Below is a small trained network, with its code and all its weights. Each question gives an input and a class and asks what happens when units are switched off, that is, made to give their printed mean instead of their output.

import numpy as np


def w(rows, s, z=0):
    codes = np.array(rows[::2]) - 128.0
    scale = np.full(codes.shape[1], s)
    scale[-1] = z or s
    return codes * scale


def f(y):
    return np.maximum(y, 0)


def log_softmax(a):
    a = a - a.max(-1, keepdims=True)
    return a - np.log(np.exp(a).sum(-1, keepdims=True))


def net(x, mask):
    res = np.array(x, float).reshape(1, 5) / 4 @ E
    y = f(res @ A[0][:, :-1].T + A[0][:, -1])
    res = res + np.where(mask, y, B[0][:, -1]) @ B[0][:, :-1]
    return log_softmax(res[-1] @ U[:, :-1].T + U[:, -1])


A, B = {}, {}
E = w([
[129,125,125,130,128,125,129,131,127,130,131,128],'x0',
[128,129,130,128,126,125,130,129,126,128,130,133],'x1',
[90,169,118,121,165,59,129,69,215,161,78,99],'x2',
[216,66,118,145,251,158,138,164,177,81,112,88],'x3',
[161,161,137,105,107,142,137,185,166,208,16,106],'x4',
],0.011)
A[0] = w([
[87,159,129,118,148,140,138,118,154,163,57,118,76],'neuron 0',
[84,159,121,128,206,46,133,29,214,120,113,110,106],'neuron 1',
[119,154,127,117,138,135,104,124,176,150,78,124,60],'neuron 2',
[181,132,125,125,88,186,144,218,127,182,12,124,114],'neuron 3',
[112,127,130,123,92,168,103,115,88,111,204,100,28],'neuron 4',
[184,100,138,127,216,127,133,147,169,111,103,97,64],'neuron 5',
[188,86,131,131,254,155,118,156,147,75,135,128,135],'neuron 6',
[166,111,125,130,233,144,125,148,152,106,92,139,2],'neuron 7',
[130,168,125,131,115,75,118,110,169,175,24,126,63],'neuron 8',
],0.014,0.0085)
B[0] = w([
[164,189,185,123,124,150,141,182,141,128,109,66,166],'neuron 0',
[114,122,121,133,80,150,97,143,64,115,149,232,222],'neuron 1',
[156,108,150,102,118,122,158,122,140,181,146,66,158],'neuron 2',
[88,126,111,137,111,114,97,100,87,101,164,228,213],'neuron 3',
[156,100,106,147,197,149,102,138,137,109,110,189,169],'neuron 4',
[91,122,98,152,97,144,107,124,95,126,114,216,207],'neuron 5',
[180,99,142,113,203,147,196,151,160,106,129,40,250],'neuron 6',
[87,169,129,130,72,104,42,110,110,158,146,175,189],'neuron 7',
[137,116,123,121,152,90,159,96,193,151,118,12,188],'neuron 8',
],0.011,0.022)
U = w([
[114,104,115,161,107,167,98,124,103,71,164,209,195],'0',
[66,166,129,151,35,129,70,99,102,123,158,202,166],'1',
[214,114,164,111,191,143,182,161,231,112,85,3,6],'2',
],0.0073,0.0023)

Each question gives the input, the list of numbers given to net, and the class t.
The units are the neurons (one row each of A and B). Each row of codes is followed by its name. A weight is (code - 128) times the scale printed after its matrix; where a second scale follows, it is the last column's (A, B and U).
mask holds one flag per neuron, in row order. A switched-off neuron (its flag False) gives its mean, the last column of its row in B, instead of its output. The means were averaged over made-up inputs and are rounded, as every weight is.
A unit's drop is (log p(t) with every unit on - log p(t) with that unit switched off) / (log p(t) with every unit on - log p(t) with every unit switched off).
The circuit of an input: a set's keep is (log p(t) with only the set's units on - log p(t) with every unit switched off) / (log p(t) with every unit on - log p(t) with every unit switched off). Starting from all 9 units, units are removed one at a time, each time the one whose removal leaves the highest keep (on an exact tie, the one counted first), for as long as the keep stays at least 0.8.
circuit, biggest first: the units of the circuit, biggest drop first
most important unit: the unit with the biggest drop
k most important neurons: the k neurons with the biggest drops, biggest first
drop when u is switched off: that unit's drop, to one decimal
input [-8,-7,1,8,4], class 1: circuit, biggest first	[neuron 7]
input [-5,5,-8,-8,-4], class 0: 2 most important neurons	[neuron 4; neuron 7]
input [5,6,5,2,3], class 1: 3 most important neurons	[neuron 1; neuron 6; neuron 5]
input [-5,-3,-7,8,-2], class 2: 2 most important neurons	[neuron 6; neuron 1]
input [-6,-5,1,3,7], class 1: circuit, biggest first	[neuron 3; neuron 7]
input [1,-2,2,3,3], class 1: 2 most important neurons	[neuron 3; neuron 5]
input [2,-7,7,1,8], class 1: 3 most important neurons	[neuron 3; neuron 1; neuron 6]
input [-7,-1,6,8,3], class 1: 3 most important neurons	[neuron 5; neuron 7; neuron 1]
input [1,-4,3,5,3], class 1: 4 most important neurons	[neuron 5; neuron 7; neuron 4; neuron 3]
input [7,1,4,5,2], class 1: 2 most important neurons	[neuron 5; neuron 7]
input [-7,3,-3,-8,-1], class 0: 2 most important neurons	[neuron 4; neuron 7]
input [1,5,0,7,6], class 0: 3 most important neurons	[neuron 3; neuron 6; neuron 5]
input [7,1,2,0,4], class 2: 4 most important neurons	[neuron 8; neuron 7; neuron 5; neuron 1]
input [7,0,7,-7,4], class 2: circuit, biggest first	[neuron 8]
input [4,7,7,2,3], class 1: 2 most important neurons	[neuron 1; neuron 6]
input [5,-1,1,-3,6], class 2: 2 most important neurons	[neuron 8; neuron 1]
input [8,6,-3,1,-3], class 2: 3 most important neurons	[neuron 1; neuron 3; neuron 5]
input [-6,-8,-6,0,7], class 1: 2 most important neurons	[neuron 6; neuron 3]
input [8,8,-2,4,-5], class 2: drop when neuron 6 is switched off	0.2
input [3,-1,-4,-8,-3], class 0: drop when neuron 5 is switched off	0.1
input [3,-8,8,8,-2], class 0: most important unit	neuron 1
input [4,-4,5,0,3], class 2: drop when neuron 5 is switched off	0.4
input [-5,-2,8,-2,3], class 2: drop when neuron 8 is switched off	2.6
